[[ 28  19  10]
 [-41  51  18]
 [  1 -11  -5]
 [ 14   1  -9]
 [-64  17  67]
 [-13 -19   1]
 [ 12  17   0]
 [  7   1  -4]]
:
[[ 19  10  28]
 [ 51  18 -41]
 [-11  -5   1]
 [  1  -9  14]
 [ 17  67 -64]
 [-19   1 -13]
 [ 17   0  12]
 [  1  -4   7]]

[[ -1   2   2   2  -4]
 [ 14 -15 -13 -10  18]
 [ 53 -50 -45 -40  60]
 [ -2   4   3   2  -7]
 [ 10 -13 -11  -9  16]
 [ -5   7   6   4  -8]]
:
[[  2   2   2  -4  -1]
 [-15 -13 -10  18  14]
 [-50 -45 -40  60  53]
 [  4   3   2  -7  -2]
 [-13 -11  -9  16  10]
 [  7   6   4  -8  -5]]

[[-10   4  -9   3   1  -6  -5   4]
 [  2   9  21  -1   6   2   5 -21]
 [  5  20   1  -5 -20  -5   2   8]
 [-11   9  16 -11  -5   1   6  12]
 [ -6 -24  -2   3  -6  10   3  42]
 [ -2  26   9  -2   6  -6   1   8]
 [ -1  25 -17   5   6  -2  -5   1]
 [ 12  -2  -1  -6  -1  10   7  -6]
 [-11 -23  -4  -1  -7  -5  11  -2]
 [-10  -2  17   4  -3  -1  -1 -40]
 [  3 -23 -24   2  -2  -4  -6 -68]]
:
[[  4  -9   3   1  -6  -5   4 -10]
 [  9  21  -1   6   2   5 -21   2]
 [ 20   1  -5 -20  -5   2   8   5]
 [  9  16 -11  -5   1   6  12 -11]
 [-24  -2   3  -6  10   3  42  -6]
 [ 26   9  -2   6  -6   1   8  -2]
 [ 25 -17   5   6  -2  -5   1  -1]
 [ -2  -1  -6  -1  10   7  -6  12]
 [-23  -4  -1  -7  -5  11  -2 -11]
 [ -2  17   4  -3  -1  -1 -40 -10]
 [-23 -24   2  -2  -4  -6 -68   3]]

[[  5   8   3  -8]
 [ 65 -16  31  30]
 [  1  -1   0   0]
 [-11  15  -9  40]
 [  3  11   2 -10]
 [-13  -6  -6  -3]
 [-41 -10 -21  -9]
 [ 10  15   5 -17]]
:
[[  8   3  -8   5]
 [-16  31  30  65]
 [ -1   0   0   1]
 [ 15  -9  40 -11]
 [ 11   2 -10   3]
 [ -6  -6  -3 -13]
 [-10 -21  -9 -41]
 [ 15   5 -17  10]]

[[-58  10  23  15  16  15   5  24]
 [ 16  27  31 -30  23  13   1 -21]
 [-37  24  -1   6  18   8  -3   9]
 [ 20   0   9   3  25  28  23  12]
 [-12  -3  37 -19 -16 -42  48  34]
 [-57  43   3  19  18  34 -11 -21]
 [ -5  17   8 -15 -11 -16 -20 -12]]
:
[[ 10  23  15  16  15   5  24 -58]
 [ 27  31 -30  23  13   1 -21  16]
 [ 24  -1   6  18   8  -3   9 -37]
 [  0   9   3  25  28  23  12  20]
 [ -3  37 -19 -16 -42  48  34 -12]
 [ 43   3  19  18  34 -11 -21 -57]
 [ 17   8 -15 -11 -16 -20 -12  -5]]

[[71 76]
 [64 71]]
:
[[76 71]
 [71 64]]
